Below is a small trained network, with its code and all its weights. Each question gives an input and a target symbol and asks what happens when units are switched off, that is, made to give their printed mean instead of their output.

import numpy as np


def w(rows, s, z=0):
    codes = np.array(rows[::2]) - 128.0
    scale = np.full(codes.shape[1], s)
    scale[-1] = z or s
    return codes * scale


def norm(h):
    return h / np.sqrt((h * h).mean(-1, keepdims=True) + 1e-5)


def f(y):
    return np.maximum(y, 0)


def softmax(a):
    e = np.exp(a - a.max(-1, keepdims=True))
    return e / e.sum(-1, keepdims=True)


def log_softmax(a):
    a = a - a.max(-1, keepdims=True)
    return a - np.log(np.exp(a).sum(-1, keepdims=True))


def net(x, mask):
    ids = ['ΓΔΘΛΠΣΦΩαβζηξτ'.index(c) for c in x.split()]
    T = len(ids)
    res = E[ids] + P[:T]
    u = 0
    for l in range(2):
        r = norm(res)
        for j in range(2):
            rows = slice(2 * j, 2 * j + 2)
            q, k, v = (r @ M[l][rows].T for M in (Q, K, V))
            z = softmax(np.where(np.tri(T) > 0, q @ k.T / 2**0.5, -1e9)) @ v
            o = O[l][rows]
            res = res + np.where(mask[u + j], z, o[:, -1]) @ o[:, :-1]
        u += 2
        y = f(norm(res) @ A[l][:, :-1].T + A[l][:, -1])
        res = res + np.where(mask[u : u + 8], y, B[l][:, -1]) @ B[l][:, :-1]
        u += 8
    return log_softmax(norm(res)[-1] @ U[:, :-1].T + U[:, -1])


Q, K, V, O, A, B = {}, {}, {}, {}, {}, {}
E = w([
[154,98,156,186,105,127,130,97,138],'Γ',
[186,54,76,105,183,89,155,74,118],'Δ',
[74,227,173,160,189,71,51,199,97],'Θ',
[133,106,158,146,173,149,125,120,121],'Λ',
[84,200,182,137,185,20,74,163,231],'Π',
[108,216,138,199,154,150,105,180,142],'Σ',
[154,85,64,124,222,188,190,96,119],'Φ',
[171,159,128,129,158,108,205,123,185],'Ω',
[122,144,135,177,152,201,141,136,141],'α',
[165,6,156,100,71,49,68,82,53],'β',
[178,94,103,203,133,55,121,77,84],'ζ',
[139,158,142,52,119,62,172,131,120],'η',
[139,138,70,152,178,98,157,132,67],'ξ',
[183,153,47,128,121,140,241,118,97],'τ',
],0.014)
P = w([
[106,172,155,120,106,139,101,66,111],'0',
[174,66,170,139,116,165,148,104,136],'1',
[88,121,129,135,107,88,216,131,147],'2',
[158,187,99,171,195,2,109,84,117],'3',
[161,78,159,148,143,183,136,142,150],'4',
[74,108,130,139,101,91,193,166,136],'5',
[156,203,109,170,175,50,96,115,105],'6',
[168,84,141,141,152,188,132,161,162],'7',
[67,100,113,143,98,91,175,201,127],'8',
[158,204,94,173,147,78,96,131,87],'9',
],0.019)
Q[0] = w([
[173,120,142,120,124,186,133,148,164],'L0H0',
[111,75,106,132,171,93,176,168,102],'L0H0',
[207,113,143,143,155,175,87,162,131],'L0H1',
[249,203,116,133,188,80,102,139,71],'L0H1',
],0.011)
K[0] = w([
[192,142,136,116,135,192,130,171,161],'L0H0',
[76,154,96,49,147,157,150,103,49],'L0H0',
[218,126,105,128,122,132,96,205,168],'L0H1',
[63,57,47,123,78,113,121,254,163],'L0H1',
],0.0097)
V[0] = w([
[152,125,147,93,102,168,130,142,153],'L0H0',
[135,67,138,193,117,96,140,110,117],'L0H0',
[160,136,102,193,30,183,127,102,137],'L0H1',
[88,94,165,163,76,117,114,111,254],'L0H1',
],0.009)
O[0] = w([
[57,108,195,154,45,226,121,64,106,28],'L0H0',
[70,221,118,154,187,137,200,113,254,237],'L0H0',
[211,127,52,108,138,156,57,216,165,211],'L0H1',
[77,136,11,103,70,162,77,90,153,3],'L0H1',
],0.0067,0.0025)
A[0] = w([
[155,144,146,49,162,228,104,88,75,75],'L0N0',
[174,80,128,104,90,133,141,187,178,111],'L0N1',
[160,64,82,210,170,167,133,94,102,97],'L0N2',
[185,134,123,153,143,67,150,88,30,100],'L0N3',
[151,40,185,105,212,168,52,90,254,82],'L0N4',
[67,87,89,128,149,67,179,130,152,95],'L0N5',
[76,131,112,89,130,55,137,143,209,152],'L0N6',
[146,94,207,60,61,188,137,144,209,3],'L0N7',
],0.0093,0.0054)
B[0] = w([
[232,103,162,149,104,204,198,72,41,158],'L0N0',
[69,112,167,132,103,107,147,47,144,189],'L0N1',
[148,162,154,155,2,109,132,137,178,219],'L0N2',
[77,188,157,133,170,151,98,170,148,255],'L0N3',
[94,73,74,96,234,56,72,54,211,193],'L0N4',
[110,121,194,120,161,179,122,130,69,207],'L0N5',
[164,110,36,180,106,160,165,100,24,196],'L0N6',
[4,204,221,56,118,93,163,171,134,152],'L0N7',
],0.0091,0.0077)
Q[1] = w([
[70,1,119,160,112,134,148,190,129],'L1H0',
[87,91,109,146,124,110,169,166,104],'L1H0',
[169,192,119,157,143,105,137,103,99],'L1H1',
[98,58,120,154,112,98,168,144,86],'L1H1',
],0.02)
K[1] = w([
[202,219,178,115,142,162,76,11,161],'L1H0',
[166,220,171,83,90,137,88,64,80],'L1H0',
[113,66,98,137,83,124,161,218,85],'L1H1',
[235,193,153,110,91,200,145,53,22],'L1H1',
],0.012)
V[1] = w([
[152,167,106,104,46,3,131,117,52],'L1H0',
[116,37,127,93,150,128,62,137,84],'L1H0',
[131,203,112,116,79,155,162,220,87],'L1H1',
[165,141,152,186,118,149,31,138,82],'L1H1',
],0.011)
O[1] = w([
[138,254,160,41,53,57,172,49,191,132],'L1H0',
[189,70,136,157,195,46,84,8,35,2],'L1H0',
[79,52,145,102,171,174,43,153,183,175],'L1H1',
[78,92,42,143,174,56,196,167,151,88],'L1H1',
],0.0097,0.0058)
A[1] = w([
[38,148,136,85,125,110,162,111,158,56],'L1N0',
[27,193,126,166,144,121,95,138,85,80],'L1N1',
[131,169,159,134,110,120,115,47,54,1],'L1N2',
[182,110,136,171,139,183,105,171,95,114],'L1N3',
[103,169,78,125,119,175,102,115,43,190],'L1N4',
[137,159,86,158,100,95,74,81,145,110],'L1N5',
[113,164,234,92,85,123,143,175,149,104],'L1N6',
[133,87,77,146,118,142,144,254,73,104],'L1N7',
],0.014,0.0062)
B[1] = w([
[45,75,151,146,114,144,47,57,36,197],'L1N0',
[138,39,173,86,135,158,232,85,146,211],'L1N1',
[179,81,116,165,191,238,107,86,253,165],'L1N2',
[35,179,121,75,142,126,80,128,25,193],'L1N3',
[132,90,122,213,66,137,62,149,151,187],'L1N4',
[77,126,72,112,62,109,176,201,67,177],'L1N5',
[201,132,59,70,148,128,125,173,94,254],'L1N6',
[183,165,158,115,111,95,97,73,194,227],'L1N7',
],0.011,0.0094)
U = w([
[148,150,99,195,78,33,136,212,71,238],'Γ',
[171,158,189,182,160,176,116,71,214,74],'Δ',
[67,105,162,15,126,102,182,111,52,85],'Θ',
[145,33,63,130,187,197,169,142,66,93],'Λ',
[30,155,180,143,25,149,158,70,166,25],'Π',
[48,79,146,70,141,100,81,136,228,132],'Σ',
[69,181,247,177,132,153,121,166,58,150],'Φ',
[151,102,137,87,28,217,198,192,110,47],'Ω',
[116,168,114,167,106,99,4,124,143,163],'α',
[213,141,55,99,176,28,108,73,167,203],'β',
[23,185,11,98,213,88,179,139,119,118],'ζ',
[135,198,168,28,117,141,110,11,165,41],'η',
[145,170,254,116,188,65,209,141,139,171],'ξ',
[192,226,112,81,229,47,66,204,113,252],'τ',
],0.0077,0.0037)

Each question gives the input, a string of symbols that net reads in full, and the target symbol t.
The units are the heads (2 rows each of Q, K, V and O) and the neurons (one row each of A and B). Each row of codes is followed by its name. A weight is (code - 128) times the scale printed after its matrix; where a second scale follows, it is the last column's (O, A, B and U).
mask holds one flag per unit, layer by layer, with each layer's heads first. A switched-off unit (its flag False) gives its mean, the last column of its rows in O or B, instead of its output. The means were averaged over made-up inputs and are rounded, as every weight is.
A unit's drop is (log p(t) with every unit on - log p(t) with that unit switched off) / (log p(t) with every unit on - log p(t) with every unit switched off).
The circuit of an input: a set's keep is (log p(t) with only the set's units on - log p(t) with every unit switched off) / (log p(t) with every unit on - log p(t) with every unit switched off). Starting from the 12 units with the biggest drops (on a tie, the unit counted first), units are removed one at a time, each time the one whose removal leaves the highest keep (on an exact tie, the one counted first), for as long as the keep stays at least 0.8.
units of the circuit, in order: the units of the circuit, biggest drop first
k most important neurons of layer l: the k neurons of layer l with the biggest drops, biggest first
which heads matter: for each layer, one digit per head in row order, 1 if its drop is at least 0.15 and else 0, layers parted by /
input ζ Φ Φ τ Λ η ζ ζ Λ τ, target Λ: units of the circuit, in order	(L1H0)
input τ ζ τ Φ τ τ β, target τ: which heads matter	00 / 11
input Δ Δ τ ζ ξ β α τ ζ ζ, target ζ: units of the circuit, in order	(L1N5 L0H0 L1N1)
input η Ω Φ ξ Δ, target β: units of the circuit, in order	(L0N4 L1H1)
input Γ Σ Λ η η, target Θ: which heads matter	10 / 00
input Θ ζ Φ β β τ, target Λ: 4 most important neurons of layer 1	(L1N6 L1N7 L1N2 L1N0)
input Γ τ η Ω α Δ τ Θ τ, target α: which heads matter	01 / 00
input ξ Θ Φ Φ, target Φ: which heads matter	00 / 11
input Θ β η, target Λ: which heads matter	00 / 00
input τ ζ ζ β Γ Φ Φ Π Δ Φ, target Δ: 2 most important neurons of layer 1	(L1N2 L1N6)
input Φ Δ τ Σ τ η ζ, target η: units of the circuit, in order	(L1H0 L1H1)
input τ η Φ Λ ζ β Γ β Ω Φ, target Ω: units of the circuit, in order	(L1N1 L0N2 L0N4)
input Δ Θ ξ τ Φ η ζ, target η: 2 most important neurons of layer 1	(L1N1 L1N2)
input ζ ξ β ζ ζ, target Γ: units of the circuit, in order	(L1H1)
input Φ Λ τ ζ Δ Φ Θ, target Φ: units of the circuit, in order	(L1H0 L1N1 L1H1)
input α ζ τ, target β: units of the circuit, in order	(L1N7 L0H1 L0H0 L1H0)
input Ω η Γ τ Σ, target α: which heads matter	01 / 11
input ζ τ Φ Λ ζ α Φ Σ, target α: which heads matter	11 / 11
input α Φ Θ η τ Φ Θ ξ ξ, target β: which heads matter	10 / 01
input Ω β η η Θ η Φ α, target Φ: which heads matter	10 / 11
input η α η τ Φ ζ, target Θ: 2 most important neurons of layer 1	(L1N0 L1N6)
input ξ Π β τ τ Γ Π, target Γ: which heads matter	01 / 00
input ζ Λ Δ Γ, target Δ: units of the circuit, in order	(L1H1 L1N2)
